How the units are linked:
from | gu vu bo
cg | bb tg lm
sn | lm sm jf
lt | jh tt hl
pm | dh sj cp
jf | sn rg gl
sd | tt jh dh
qf | nf nc zf
tg | hd cg nf
zg | sl ch tm
ch | hf zg hz
tm | zg hf cq
dq | hl cq hf
sm | rg sn hd
mg | zf cr sc
cq | tm dq qr
nf | tg bb qf
sj | ll pm mn
jh | mn sd lt
dh | sd mn pm
hf | dq tm ch
hd | sm lm tg
hl | lt qr dq
mn | sj dh jh
bb | nc nf cg
hz | ch sl sr
qr | cq hl tt
rg | cm jf sm
tt | qr lt sd
cm | cp gl rg
nc | ph qf bb
gl | jf cm ll
cp | pm ll cm
ph | cr zf nc
cr | sr mg ph
ll | gl cp sj
lm | cg hd sn
sl | sc hz zg
sr | hz sc cr
sc | mg sr sl
zf | qf ph mg

The rows follow the links: the fewer symbols apart two units are, the more alike their rows tend to be.

Each row is also shifted at random along 5 hidden directions that mean nothing.

Rows with their units:
[ 24,   2,  29,  42,   4, -27, -35,   4,  61, -50,   3, -17,  57, -14,  -8,  11, -30,  44,  -7, -34,  64,  -5, -44,  26,  27,  -9, -14,   9, -42,  16,   0,  35,  78,  13,  36, -73,  70, -54, -10, -14,  -8,  -5,   4,  -8, -14,   9,  58,  22,  -2, -28,  13,  67,  20,   1,  60]: hz
[-25, -15, -48, -34,  45,  32,  31, -27, -19, -37,  19,   7,  -4, -37,  -9,  50, -36, -35,  26,  40,  18,  39, -10, -16,  22,  18,  -4,  10, -25,  -2,  10, -27, -61, -24, -28,  46,  -9,   0,  26,   3, -31,   6,  -4, -26,  -1,  -9, -18,  41, -13,  14, -35, -85, -71, -23,  15]: lt
[ -8,  36,  35,  10,  16,  -9, -22,  11,   1, -12,  21,  23,  27,  38,  18,  -9,   6,  42,  25,  27,  46,  12, -18,  10,  19,  -1,   8,  32, -17,  -4, -19,   4,  59,   2,   5, -40,  70, -14,  34,  -4,  12, -20, -10,  19,  -1,  -1, -24,  21, -26,  -3,  32,   4,  16, -34,  39]: jf
[ 20,   8,  15,  -3,   1, -26, -17, -23, -36, -24,   8, -32,   7,  17,   1, -43,  -4, -36, -30, -34, -41, -68,   1,  34,   0,  29,  -8, -28, -45,   0, -43,  19,  13, -39,  -5,   1, -10, -15, -19,  33,   8,  -2, -15, -12,  28,   0,   4, -36,  22,   0,  15, -41, -70, -18, -24]: sl
[-11, -13,   2, -28,  15,  23,  -4,  12, -25,  21,  27,  43, -11,  41, -10, -35,  16,   0,  -2,  28, -11,  22,  21,  12, -11,  13,  -3,  17,  23, -15,   2, -45, -30, -26,  10,  -4, -35,  18,  -9,  -1,  10,   8, -37,  -2, -13,  22, -32, -25,  -4,  14,  27, -33, -51,   1, -44]: dh
[  0,  24,  23, -27,  67,   8,  11,   7,   0, -21,   5,   1,   4,  14,  30,  10, -11, -12,  24, -36,  18,  11,   5,  16,  43,  29,   7, -23, -42, -32, -33,  47,  16, -41, -12,  -9,  23,  12,  72,  15,  -5,  -7, -20,  22,  30, -31, -32,  29, -56,  -8, -10, -80,   1, -60,  -2]: cm
[  4,  26,   2, -14,  42,  21,  -5,  -8,   6, -27,  12, -32,   2,   2,  36,  30,  -2, -21,  26, -38,  14,  44,  -8,  28,  54,   4,  32, -13, -54,   8,   6,  48,  27, -11, -11,  -8,  42, -21,  17, -13, -17, -10,  33,   6,  19, -17,   7,   2, -25,  -9, -28, -38,  10, -17,  31]: sm
[ -1, -26,   8,   3, -16, -33,  15,  -4,  -8,  20,   5,  14, -11,  16, -22, -36,  -8, -19, -45,  12, -54, -74,   0,  -1, -32,  15, -31,  16,  -2,  14, -46, -24, -27,  14,  15,  37, -54,   3, -80,  -2, -10,  10, -44, -10,  -5,  41,   1, -37,  46,   1,  24,  23, -75,  40, -26]: mg
[  0, -27, -11,  -1,  18,  27,  17,  11,   7,  69,  -3,  -8, -34,   2,  44,  21,  10,   7,  39, -25, -16,  11,  32, -30,  41,  -4,   5,  -8,  45, -30,  21,  21,  -9,  17,  -3,  -8, -19,  13,  -4, -22,  10,   8,   8,   7,  -2,   8,  -4,  -2, -28,  -2,  -4,  13,  56,  33,   8]: sj
[ -1,  32,  35,  20,  10, -35,  17, -10,  46, -33,   2,  11,  15, -13, -41,  -6, -44,  36, -38,  56,  49,  -8, -57,  35, -21,  24,   3,  50, -46,  34, -40,  10,  62,  35,  20,   0,  50, -15, -12, -16, -18, -32,  -3,  51,  31,   8,  -4,  20,  12,   4,   1,  64,  -4, -66,  66]: hf
[  9,  24,   6,  23, -56, -21, -14,  -7, -15,  26, -25, -48, -14, -19,  16, -30,  21,  -1,  -7,  23, -21, -52,  11, -26,  -8, -15,  14, -24,  23,  20,  20,  10,  34,  43, -21,  20,   6,   1, -14,  25,  16, -17,  31,  22,  19, -10,   2,  -2,  12,  -2,  14,  45,  54,  -3,  27]: tm
[ -1,  -6, -33,  -3,   6,  12,  18, -22,   4, -25,  16,   2,  -5, -32, -19,  30, -25, -17, -19,   0,  -4,  74, -14,  41,   2,  18,  21,   6,   9, -23,  34,  -8, -16, -42,   4,  17, -14,   6,   9, -22,  -9,   9,  22, -12, -16,  17,  16, -12,  14,  -1, -30, -20, -14,  15,  -5]: nf
[  0, -33, -61, -13, -25,  22, -12, -31, -85,  13,   5, -25, -13, -15,   3, -15,  -5, -60,  -4,  22, -42, -22,  45, -29, -16,   1, -14, -27,  29,  -6,  30, -45, -62, -40, -24,  31, -60,   7, -23,  32,   1,  17,  -4, -55, -13,  10,  -2, -20,  26,  10,   1, -65, -58,  30, -43]: nc
[  1,  53,  47,  -1,   9,   1, -29,  18,  10,  -7,   8,  30,  36,  49, -20, -46,  26,  41,  -9,  15,  27,  10, -17,  37, -34,  -5,  18,  39, -27,  42, -34, -14,  46,  16,  25, -35,  59, -22,  -2,  -2,   4, -20,  -2,  24,  14, -18, -10, -15,   5,   0,  27,  41,  -4, -44,   1]: sn
[ -6,  14, -29, -14,  -2,  14,  23, -17, -35,  26, -17,   5, -20, -48, -53, -60, -25,  -3, -41,  86,   1, -17,   3,   4, -70,   7,  13,  -7,  32,  39,  10, -50,   5,   1,  -1,  17, -14,  35,  -5,  25,  21, -39,  14,  40,  46, -36, -13,  -4,  16,  16,  20,  42, -12, -89, -19]: bb
[  2,   8, -10,  10, -23,  30, -33,  -7,   2,   3,   1,  -5,  23,  -5, -29, -29,   7,  31,  11,  24,  35,  39, -11,  -1, -10, -26,  24,  16,  16,  36,  44, -26,  32,  22,   2, -44,  42, -21, -12,  -5,  19, -16,  40, -18,  -6, -27,  31, -17,  11,   2,  17,  60,  24,  -6,   4]: qr

Start, symbols taken left to right, then the unit you end at.
Answer with the unit's name.
[ 19,  28, -11,  14, -49,   8, -19,  -2, -23,   7, -24, -27,  -1,  -9,   4, -15,  26,   0,  -2,  -7, -15,  13,  -1,   0, -11, -18,  27, -32,  21,  -3,  35,   8,  27,   1,  -9, -20,  18,  12,  19,  21,  33,  -9,  50,  11,   1, -23,  20,  -9,   8,   1,  -4,  17,  58,  -6, -20]
bo bo gu bo vu => lt
[ -5,   4, -13,  -3,  14,  27, -23,  -5,  24, -47,   3, -27,  32,   2,  26,  68,  16, -19,  50, -63,  25,  59, -12,   2,  41, -35,  16, -11, -31,  -7,  46,  40,  -5,  -6, -14,  -6,  29, -34,  29, -21, -26,  26,  40, -46, -29, -15,  35,  14, -16, -15, -44, -25,  28,  47,  19]
bo vu bo vu => hd
[ -5, -20,  -7,  15,   7,   8,   8,  20,  77, -30, -10,  31,  32, -34, -58,  49, -33,  39,  -8,  -4,  64,  30, -39,   7, -21, -22, -17,  22,   1,  13,  10,  -6,  -1,  15,  39, -19,  16,   1,  -8, -28, -17,  13,  -4,  -5, -33,  -6,  47,  38,   9, -18, -24,  74,  26,  14,  10]
bo bo vu vu gu => zf
[  4,   2,  14,   7, -12, -10, -15,   9, -30,  42,  15,  -6, -27,  68,  63, -15,  46,  -3,  17, -22, -45,   6,  23,   2,  41,  -1,   7,  -3,  24, -49, -11,  15,  -1,  -5, -16, -10,  -6,  -1,   1,  -5,  21,   8,  -9,  -1, -16,  39, -26, -35,  -5,   9,  22, -29,  24,  47,  -2]
vu gu vu vu => cp
[  4, -12,  29,  -2,  17,  13, -24,  17,  16,  53,   5, -10,  -5,  45,  33, -10,  35,  22,  25, -47, -16,   8,  18,   9,  30, -14,  12,   3,  10,   2,   4,  19,  33,  27,   8, -46,   8, -14, -41, -37,  14,   1,   0,   3,   0,   5,  24, -48,  -6, -19,  19,  43,  37,  37,   3]
bo gu bo gu => ll
[ 30, -23,  14,  26,  -6, -10, -44,  -5,  29,  -8,  10, -30,  27,  -2, -13, -15, -20,  15, -17, -49,  11, -19,  -7,  32,  14,   0,   1,  -6, -18,  20,   6,  19,  68,   5,  34, -66,  23, -34, -53, -13,   2,  -1,  10,  -6,   0,  11,  70, -30,  21, -24,  16,  75,   6,  15,  15]
vu gu vu gu => sr
[  7,   2,  23,  46,   4, -44,  -4, -23,  35, -39,  26,  -4,  39,  -9, -17,   4, -43,  40, -11,  53,  59, -25, -47,   1,  12,  18,  -1,  49, -40,  42, -39,  -5,  74,  49,  15, -22,  62, -59, -39, -12, -30, -28,  -7,  11,   6,  38,  19,  18,  17,  -4,  28,  64, -23, -25, 107]
gu gu bo bo vu => zg
[-12,  25,   5,   3,   4, -22,  21,  -8,  16, -46,   2,  15,   4,   8, -22,  23,   2,  -4, -12,  13,  -4,  -5, -32,  25, -18,   1, -11,  22, -40,  12, -32,  -6, -24,   4,  -2,  50,   8,  -7,   1, -10, -29,   6, -11,   0,   0,   7, -22,   5,  20,  11, -16, -19, -40,   6,  18]
bo bo vu vu gu => hf
[  7,   4, -18,  46, -31, -31,  -1, -33, -32,  11,  -7, -45,   4, -36,  33,   5, -13,  14,  30,  58,  32, -71,   3, -82,  25,  -1, -15, -10,  -8,  13,  -7,   3,  17,  43, -39,  17,  22, -43,   6,  39,  -5, -10, -16, -11,   8,  -2,  -5,  64, -10,   4,  23,  -7,  13, -21,  82]
vu bo bo => sr
[ -4, -23,  -5, -15,  10,  43, -55,  20,  16, -16,  36,  52,  71,  47, -39, -25,  16,  37,  30,  14,  65,  44,  -1,  -6,  -6, -42, -21,  70,  -6,  60,  26, -57,   4,  31,  35, -71,  36, -43, -60, -30,  -6,   2,  -6, -59, -36,   1,  40,  -7,   5, -13,  27,  57, -46,  19,   1]
bo gu bo gu => sd
[-19, -32, -23, -31,  41,  44,  18,  12,  28,   8, -19,  10,  -1, -22, -12,  36, -13,  -9,  27, -26,  29,  39,   5, -15,   6, -20,   0,  -1,  -8,  27,  25,   8, -28,  16,   5,  -2, -10,  13,  -4, -17, -16,   8,   7,   1,   6, -36,  19,   9, -14, -15, -33,   6,  11,  -8, -11]
vu vu gu bo vu => sd
[ 24, -49, -16,  21, -31,   3, -34,  -3,  -5,   8,   4, -47,  12, -12,   8,   5,  -2, -17,   3, -39, -11, -37,  22, -15,  23,  -9, -14, -28,  15,   2,  29,   9,   2,   4,  13, -33, -22, -25, -44,  -1,   3,  16,   1, -47, -27,  17,  49, -12,  14, -11,  10,  24,  -3,  66,  -2]
gu bo vu => mg
[-16,  -8,  10, -27,  14,  -3,   0,  27, -14,  22,   9,  43,   7,  57,  26, -12,  27,   6,  27,   1, -12,  -8,  20, -26,  -2,  -8, -32,  24,  16,  -9, -33, -23, -53,   3,   1,  15, -23,   3, -18,  -2,  -4,  28, -58, -22, -27,  18, -42,   0, -12,   1,  24, -31, -35,  24, -22]
gu gu gu => tt
[ -9, -27, -19, -15,  42,  47,  14,  13,  34,  19, -19,  -1,  -7, -46,  20,  64, -22,  20,  48, -25,  49,  47,  12, -39,  36, -15,   0, -27,  20, -17,  39,  27, -17,   6,   3, -23,  -4,  33,  50, -16,  -7,  10,   9,  11,  -6, -30,   9,  62, -57, -18, -37,  -2,  66, -18,   5]
vu gu vu gu => mn
[-21,  11,   0, -14,  42,   9,  24,   0,  32, -52,  -9,  27,  16, -21, -31,  57, -18,  -5,   7,   1,  32,  31, -26,  12, -14,  -2,  -3,   9, -37,  15,  -6,   3, -37,  -3,  -9,  32,  16,   0,  29,  -1, -36,   7,   0,  -9,  -3, -28,  -4,  43,   2,   2, -35, -26, -30, -27,   0]
bo bo gu gu gu => lt
[-15,  54,  30,  -6, -21, -13,   8,  27,   9,   1, -31,  40,   5,  20, -17, -21,  40,  38, -22,  17,  12, -14, -13,  -1, -59, -22,  -5,  12,  15,  12, -15,   3,  -8,  10,  -3,  15,  17,  37,  41,  24,  15,  -5,  -3,  40,   8, -33, -36,  16,   1,  10,  11,  25,  40, -42, -32]
bo bo vu => rg
[-17,  31,   5, -15, -27,  14, -13,  32,   4, -41, -32,  33,  36,   6, -26,  18,  29,  17,  13, -16,  39,  -1, -15, -27, -48, -39, -11, -14,  -9,   9,   3,   3, -31, -11,  -3,  -2,  18,  29,  74,  36,   7,  18,  -4, -16, -27, -53,  -9,  47, -22,  -1,  -9, -21,  29, -21, -54]
bo bo bo => jf
[  14,  -61,  -79,   10,  -17,   11,  -20,  -66,  -89,   -1,   44,  -44,    3,  -38,   12,  -11,  -35,  -56,   11,   51,  -18,  -23,   44,  -30,   35,   32,  -14,  -14,   14,  -13,   41,  -61,  -21,  -37,  -32,    5,  -32,  -30,  -28,   23,    5,   -7,    1,  -72,  -11,   39,   10,   -8,   11,    3,    9,  -64, -100,   27,   12]
vu gu gu => nf
[ -6,  39,  24, -20,  43,   1,  15,  -8,  -5,  18,  -3, -25, -28,   1,  25, -12,  -5, -20,   7, -22, -18,   8,   5,  35,  32,  26,  30, -20, -29,  -6, -19,  46,  34,  -8, -12,   1,  18,  13,  24,   5,  -1, -25,   8,  63,  62, -21, -25, -31, -26,   4, -18, -28,  16, -62,  12]
vu gu gu bo vu => sm
